Each row is followed by roughly how far along a hidden order it lies, from 0 to 15. A new part has a new order.
In the rows, 100 means zero.
55,113,90,95,88,22,113,86,115,26,129,142,60,67,85,80,31,112,153,120,64,77,95,82,78,99,113,131,70,93,54,90,41,84,69,138,84,151,89,152,131,131,143,170,101,87,78,89,129,59,107,88	6
81,87,109,95,93,84,99,99,99,84,90,75,108,81,82,98,71,92,115,113,69,115,90,96,97,101,121,118,82,106,106,135,81,97,90,102,86,111,74,113,95,99,118,130,93,117,92,108,100,100,88,84	10
98,136,81,94,112,45,117,89,94,74,107,98,90,92,86,120,64,103,134,111,96,91,45,112,74,110,90,70,94,90,82,135,88,116,96,61,88,111,111,81,89,118,106,145,126,132,127,90,133,96,130,84	10
75,80,112,124,93,60,95,81,88,75,100,114,123,85,71,98,49,116,112,103,97,111,95,129,66,116,106,125,66,108,107,167,114,107,93,113,106,97,92,60,99,98,128,117,107,127,113,130,110,117,118,64	11
86,86,103,107,94,74,105,98,88,89,80,85,93,89,85,100,56,91,107,105,67,113,103,86,97,105,114,117,84,112,103,119,80,81,90,99,88,111,92,108,107,97,112,114,95,112,94,103,94,111,102,77	8
78,82,95,71,79,128,79,100,162,135,110,156,89,117,82,112,69,110,120,123,112,112,66,113,100,65,97,100,97,87,100,119,52,126,55,123,72,126,100,96,96,100,132,145,92,109,87,78,137,88,104,111	10
117,92,118,129,92,97,108,71,116,133,83,129,120,134,73,87,109,108,92,63,123,121,70,135,93,88,88,106,115,77,137,152,89,144,112,119,93,98,122,69,93,74,92,97,88,108,99,94,85,96,136,94	15
55,94,103,81,89,72,96,93,123,71,119,117,89,83,84,91,74,105,133,126,79,88,92,101,85,104,115,116,86,78,91,121,64,118,80,129,95,130,72,125,112,112,127,140,98,108,85,97,112,99,97,92	10
114,97,96,106,95,120,103,111,89,114,78,83,95,98,120,109,96,92,100,109,105,113,100,79,116,88,104,98,97,120,104,81,98,78,89,59,86,103,111,126,93,96,102,109,91,96,95,87,98,90,95,115	3
99,83,101,135,82,103,93,98,92,114,66,104,56,109,78,82,43,89,88,92,40,115,138,73,112,87,122,120,95,90,107,81,74,59,81,141,99,92,94,103,127,77,101,74,91,97,88,105,69,115,101,77	10
100,92,92,117,89,98,96,99,100,115,84,113,70,111,95,101,64,98,98,105,82,109,106,95,99,90,108,95,97,104,99,103,87,83,76,109,97,98,107,89,111,92,108,100,101,102,105,94,90,107,103,90	9
122,112,104,78,91,110,107,103,131,131,101,110,119,113,128,105,143,95,110,106,130,104,73,97,126,76,99,60,118,114,102,100,74,109,90,96,91,106,99,136,79,95,97,133,92,84,84,74,114,78,97,120	7
99,107,100,99,100,68,99,89,108,101,106,121,106,107,84,114,90,108,118,106,130,107,52,133,78,103,89,81,100,96,108,149,100,130,89,119,104,93,105,71,82,101,114,121,111,129,119,100,126,115,128,83	11
127,76,114,165,87,81,96,70,114,159,90,168,137,130,90,103,90,121,86,63,154,123,69,147,75,94,75,102,94,126,126,154,133,118,97,120,105,75,141,43,88,72,113,107,97,105,111,109,99,92,145,92	12
96,84,101,130,99,83,102,98,76,84,76,76,102,88,94,110,56,100,99,99,79,116,111,97,88,109,109,118,72,124,97,111,128,70,96,78,99,100,96,92,96,93,107,81,98,118,111,118,89,108,104,82	5
124,78,102,138,99,141,89,105,63,145,39,60,103,120,75,123,51,89,64,89,76,142,104,111,98,106,105,106,92,103,130,135,138,86,104,53,96,64,109,32,86,67,84,48,98,143,133,122,71,156,118,75	9
122,98,90,89,96,130,92,105,130,138,97,135,141,110,127,140,110,115,112,115,165,120,50,117,100,82,81,71,90,148,106,126,127,116,82,46,85,91,135,92,61,98,117,138,102,109,111,84,133,74,115,119	1
129,106,93,131,102,86,118,110,46,108,44,43,97,83,109,111,63,76,89,84,49,127,117,62,120,103,117,93,82,129,111,89,134,40,117,33,86,87,115,126,95,80,79,77,92,107,107,103,61,96,107,84	3
108,91,88,112,97,108,92,110,97,114,95,110,112,99,126,129,69,113,100,121,127,114,94,91,91,91,89,75,80,142,89,82,136,77,82,60,87,96,127,104,84,104,112,118,101,102,112,97,105,81,101,112	0

New part:
101,102,98,132,86,81,103,98,94,122,111,84,105,89,103,70,94,88,102,100,73,98	9
97,106,99,83,79,91,99,97,96,101,106,100,101,84,99,104,71,88,94,102,106,99	6
114,112,100,119,87,70,94,109,109,103,108,106,95,64,96,85,136,87,89,117,60,98	10
96,110,98,80,68,87,98,97,96,90,109,100,100,77,99,104,58,87,93,103,108,98	8
117,122,100,122,90,66,92,112,106,105,105,107,97,68,95,84,143,86,91,124,68,97	11
105,102,100,106,95,97,99,102,105,97,105,100,97,83,98,97,105,96,93,102,85,100	2
99,105,99,93,88,95,99,98,101,94,105,102,99,90,99,103,88,95,95,100,101,99	3
104,109,100,106,95,94,98,102,105,98,105,102,97,83,98,96,111,96,92,104,85,100	3
101,104,99,102,94,106,101,98,111,91,110,100,94,72,97,99,103,97,87,94,79,101	1
106,108,100,104,95,90,98,104,103,102,103,104,99,86,98,95,115,96,96,107,87,99	4
108,114,100,112,92,88,96,104,108,98,107,103,95,72,97,93,122,92,89,107,76,99	5
98,106,99,101,89,102,100,98,106,90,109,99,96,75,99,104,86,96,89,95,89,100	2
99,105,99,94,87,100,99,97,104,90,108,99,96,77,98,101,85,95,89,97,91,100	2
96,110,98,86,75,90,99,95,98,92,108,101,100,79,99,101,67,90,92,101,103,98	6
117,122,100,120,87,66,93,111,108,106,106,106,95,65,96,85,145,85,91,123,67,97	11
107,108,100,109,95,91,98,103,105,102,105,103,97,82,98,95,113,94,92,107,81,99	4
121,127,100,128,89,56,90,115,104,111,103,109,99,69,96,78,155,91,94,130,69,95	14
95,109,98,68,72,84,98,98,93,93,106,99,102,89,100,105,62,87,95,106,107,98	8
104,105,100,105,98,91,98,103,99,105,99,101,101,101,100,97,112,97,101,108,98,99	2
106,107,100,108,93,91,98,103,105,100,104,102,97,76,98,93,110,94,94,106,85,99	4
106,107,100,101,95,91,98,103,104,100,103,102,99,85,98,93,114,95,95,107,87,99	3
100,101,99,114,94,93,101,99,98,106,104,93,101,93,101,90,98,95,101,100,86,99	3
100,102,99,107,93,104,101,98,104,102,110,95,97,80,99,94,97,96,92,94,80,100	2
117,120,99,137,90,74,94,109,109,97,107,105,96,72,95,85,141,87,89,119,68,97	10
98,105,99,88,83,91,99,98,99,94,106,100,99,84,99,102,78,93,94,101,96,99	4
99,102,99,109,94,100,101,98,104,99,108,94,98,81,100,91,97,96,94,95,83,100	2
98,103,100,96,95,100,100,99,99,95,102,99,99,94,100,100,94,99,98,99,100,100	1
98,104,99,96,90,94,99,99,98,96,104,101,101,92,100,98,85,94,98,102,105,99	3
100,104,99,108,90,102,101,97,108,98,111,95,96,71,99,94,96,95,88,94,75,101	2
98,105,99,90,84,96,99,98,100,92,107,100,100,81,99,102,82,93,93,101,99,99	3
123,128,100,129,87,59,91,115,107,110,105,108,97,63,95,78,157,83,91,131,61,96	15
98,107,99,85,81,86,99,98,96,95,105,100,100,88,100,104,78,93,96,103,107,99	5
104,106,91,200,49,12,111,94,66,193,132,39,127,85,114,0,80,51,120,109,5,87	15
99,104,99,100,91,104,100,97,106,91,108,99,96,76,98,101,89,95,89,93,88,100	1
101,102,98,123,89,81,102,99,94,118,108,88,105,94,103,74,95,91,103,100,82,97	8
100,100,100,100,101,95,99,101,96,104,97,101,102,108,101,99,102,99,105,105,103,99	0
101,102,99,115,92,95,101,99,98,108,107,92,101,88,101,85,94,94,99,99,86,99	4
107,110,100,110,96,87,97,104,105,102,105,103,98,81,98,92,117,93,93,109,83,99	5
97,107,99,87,74,91,99,97,100,91,109,101,98,79,99,104,71,92,92,102,99,99	5
102,101,100,110,99,93,101,100,95,107,100,95,103,103,102,90,98,96,104,102,95,99	2
100,103,99,119,91,92,102,99,98,111,107,90,102,88,101,80,95,93,99,98,82,98	5
98,105,99,94,85,98,99,98,103,91,106,100,97,80,98,103,88,95,91,97,96,100	3
98,106,99,86,84,92,99,98,97,93,104,99,100,90,100,103,76,93,96,102,105,99	4
98,105,99,88,84,89,98,98,95,96,102,99,102,93,100,102,80,94,98,104,108,99	4
100,102,100,96,94,98,100,99,99,97,101,100,100,94,100,101,92,98,99,100,101,100	1
100,100,100,102,101,101,100,100,100,102,100,98,100,101,100,96,101,99,101,100,99,100	0
100,101,100,100,100,101,100,100,101,97,101,101,99,96,99,100,102,100,98,98,97,100	0
107,110,100,111,94,93,98,105,106,102,105,102,97,79,98,94,117,94,93,108,80,99	5
100,99,100,99,103,94,101,101,97,102,99,99,102,106,101,99,99,100,103,102,100,98	0
105,108,100,107,93,94,98,103,106,99,106,102,97,80,98,94,109,95,93,104,83,99	3
